Below is a small trained network, with its code and all its weights. Each question gives an input and a target symbol and asks what happens when units are switched off, that is, made to give their printed mean instead of their output.

import numpy as np


def w(rows, s, z=0):
    codes = np.array(rows[::2]) - 128.0
    scale = np.full(codes.shape[1], s)
    scale[-1] = z or s
    return codes * scale


def norm(h):
    return h / np.sqrt((h * h).mean(-1, keepdims=True) + 1e-5)


def f(y):
    return y / 2 * (1 + np.tanh(0.7978845608 * (y + 0.044715 * y**3)))


def softmax(a):
    e = np.exp(a - a.max(-1, keepdims=True))
    return e / e.sum(-1, keepdims=True)


def log_softmax(a):
    a = a - a.max(-1, keepdims=True)
    return a - np.log(np.exp(a).sum(-1, keepdims=True))


def net(x, mask):
    ids = ['ΘΛαεμτ'.index(c) for c in x.split()]
    T = len(ids)
    res = E[ids] + P[:T]
    u = 0
    for l in range(2):
        q, k, v = (norm(res) @ M[l].T for M in (Q, K, V))
        z = softmax(np.where(np.tri(T) > 0, q @ k.T / 4**0.5, -1e9)) @ v
        res = res + np.where(mask[u], z, O[l][:, -1]) @ O[l][:, :-1]
        u += 1
        y = f(norm(res) @ A[l][:, :-1].T + A[l][:, -1])
        res = res + np.where(mask[u : u + 12], y, B[l][:, -1]) @ B[l][:, :-1]
        u += 12
    return log_softmax(norm(res)[-1] @ U[:, :-1].T + U[:, -1])


Q, K, V, O, A, B = {}, {}, {}, {}, {}, {}
E = w([
[225,144,114],'Θ',
[91,182,101],'Λ',
[153,126,31],'α',
[229,164,109],'ε',
[118,114,55],'μ',
[167,250,83],'τ',
],0.018)
P = w([
[3,23,232],'0',
[198,130,119],'1',
[180,74,148],'2',
[149,85,157],'3',
[59,144,22],'4',
[217,171,35],'5',
[190,206,32],'6',
[243,180,37],'7',
],0.005)
Q[0] = w([
[56,125,149],'0.h1',
[81,88,54],'0.h1',
[130,7,68],'0.h1',
[87,76,2],'0.h1',
],0.0066)
K[0] = w([
[82,227,107],'0.h1',
[240,146,135],'0.h1',
[134,197,2],'0.h1',
[230,82,32],'0.h1',
],0.009)
V[0] = w([
[59,100,116],'0.h1',
[146,3,87],'0.h1',
[138,2,148],'0.h1',
[25,189,200],'0.h1',
],0.0077)
O[0] = w([
[197,198,58,55],'0.h1',
[219,2,181,114],'0.h1',
[212,92,66,58],'0.h1',
[186,61,70,1],'0.h1',
],0.0079,0.0057)
A[0] = w([
[90,111,76,162],'0.n1',
[145,70,7,253],'0.n2',
[155,153,117,92],'0.n3',
[59,12,108,193],'0.n4',
[207,152,161,109],'0.n5',
[120,233,125,120],'0.n6',
[77,124,149,157],'0.n7',
[132,123,41,143],'0.n8',
[60,220,110,129],'0.n9',
[142,95,118,81],'0.n10',
[129,182,90,101],'0.n11',
[84,116,54,184],'0.n12',
],0.013,0.0055)
B[0] = w([
[173,119,80,157],'0.n1',
[179,16,36,199],'0.n2',
[83,34,174,142],'0.n3',
[237,33,243,151],'0.n4',
[140,116,81,174],'0.n5',
[110,53,94,254],'0.n6',
[166,170,100,138],'0.n7',
[189,109,12,170],'0.n8',
[229,100,163,251],'0.n9',
[188,147,225,117],'0.n10',
[112,128,116,185],'0.n11',
[255,80,86,182],'0.n12',
],0.0073,0.0097)
Q[1] = w([
[70,115,8],'1.h1',
[141,170,166],'1.h1',
[126,196,115],'1.h1',
[78,213,193],'1.h1',
],0.012)
K[1] = w([
[250,93,90],'1.h1',
[1,160,242],'1.h1',
[75,12,73],'1.h1',
[26,140,213],'1.h1',
],0.0076)
V[1] = w([
[210,120,8],'1.h1',
[117,244,105],'1.h1',
[175,96,168],'1.h1',
[91,169,68],'1.h1',
],0.011)
O[1] = w([
[144,235,55,246],'1.h1',
[2,163,60,119],'1.h1',
[160,212,177,162],'1.h1',
[139,12,96,109],'1.h1',
],0.0089,0.011)
A[1] = w([
[147,186,136,203],'1.n1',
[135,173,181,72],'1.n2',
[157,187,143,126],'1.n3',
[141,179,93,92],'1.n4',
[208,148,131,193],'1.n5',
[74,104,66,125],'1.n6',
[149,132,134,98],'1.n7',
[104,143,216,254],'1.n8',
[179,23,248,42],'1.n9',
[79,183,103,138],'1.n10',
[202,91,80,191],'1.n11',
[153,146,65,89],'1.n12',
],0.012,0.0034)
B[1] = w([
[83,152,121,213],'1.n1',
[109,44,237,138],'1.n2',
[67,132,197,190],'1.n3',
[134,241,215,197],'1.n4',
[192,174,130,253],'1.n5',
[205,182,167,149],'1.n6',
[76,150,176,134],'1.n7',
[42,2,135,147],'1.n8',
[83,176,82,153],'1.n9',
[80,165,142,168],'1.n10',
[149,60,190,242],'1.n11',
[84,148,129,210],'1.n12',
],0.0061,0.0075)
U = w([
[125,162,251,138],'Θ',
[195,109,2,73],'Λ',
[167,191,155,3],'α',
[25,123,145,229],'ε',
[228,76,91,182],'μ',
[9,201,7,127],'τ',
],0.012,0.0056)

Each question gives the input, a string of symbols that net reads in full, and the target symbol t.
The units are the heads (4 rows each of Q, K, V and O) and the neurons (one row each of A and B). Each row of codes is followed by its name. A weight is (code - 128) times the scale printed after its matrix; where a second scale follows, it is the last column's (O, A, B and U).
mask holds one flag per unit, layer by layer, with each layer's heads first. A switched-off unit (its flag False) gives its mean, the last column of its rows in O or B, instead of its output. The means were averaged over made-up inputs and are rounded, as every weight is.
A unit's drop is (log p(t) with every unit on - log p(t) with that unit switched off) / (log p(t) with every unit on - log p(t) with every unit switched off).
The circuit of an input: a set's keep is (log p(t) with only the set's units on - log p(t) with every unit switched off) / (log p(t) with every unit on - log p(t) with every unit switched off). Starting from the 12 units with the biggest drops (on a tie, the unit counted first), units are removed one at a time, each time the one whose removal leaves the highest keep (on an exact tie, the one counted first), for as long as the keep stays at least 0.8.
units of the circuit, in order: the units of the circuit, biggest drop first
unit that matters most: the unit with the biggest drop
k most important neurons: the k neurons with the biggest drops, biggest first
top k neurons in layer l: the k neurons of layer l with the biggest drops, biggest first
drop when u is switched off: that unit's drop, to one decimal
input Θ Λ τ Λ, target Θ: top 2 neurons in layer 0 -> (0.n9; 0.n8)
input α Λ τ τ τ Λ Θ, target τ: top 2 neurons in layer 0 -> (0.n2; 0.n12)
input Θ μ τ, target Θ: unit that matters most -> 0.n2
input Θ τ τ Λ, target Θ: 2 most important neurons -> (0.n9; 0.n8)
input τ Θ Λ, target τ: top 3 neurons in layer 0 -> (0.n2; 0.n5; 0.n8)
input Θ Λ α τ, target Θ: top 3 neurons in layer 0 -> (0.n2; 0.n9; 0.n8)
input τ Λ τ ε, target τ: units of the circuit, in order -> (1.h1; 0.n2; 0.h1)
input ε τ τ Λ, target ε: top 4 neurons in layer 0 -> (0.n2; 0.n8; 0.n9; 0.n12)
input τ ε ε, target τ: units of the circuit, in order -> (0.n2; 1.h1; 0.n12; 0.h1)
input Θ ε ε Θ Θ, target ε: 2 most important neurons -> (0.n2; 0.n9)
input Θ τ α ε, target Θ: top 3 neurons in layer 0 -> (0.n2; 0.n8; 0.n12)
input ε α ε Λ, target ε: 2 most important neurons -> (0.n2; 0.n12)
input ε μ μ ε, target ε: top 2 neurons in layer 1 -> (1.n8; 1.n9)
input ε Λ Θ τ, target ε: 2 most important neurons -> (0.n2; 0.n9)
input Θ Θ Θ, target Θ: top neuron in layer 0 -> (0.n2)
input α τ Θ τ μ, target μ: drop when 0.n4 is switched off -> 0.2
input ε α τ ε, target ε: drop when 0.n11 is switched off -> 0.0
input τ Λ Θ, target τ: drop when 1.h1 is switched off -> 0.3
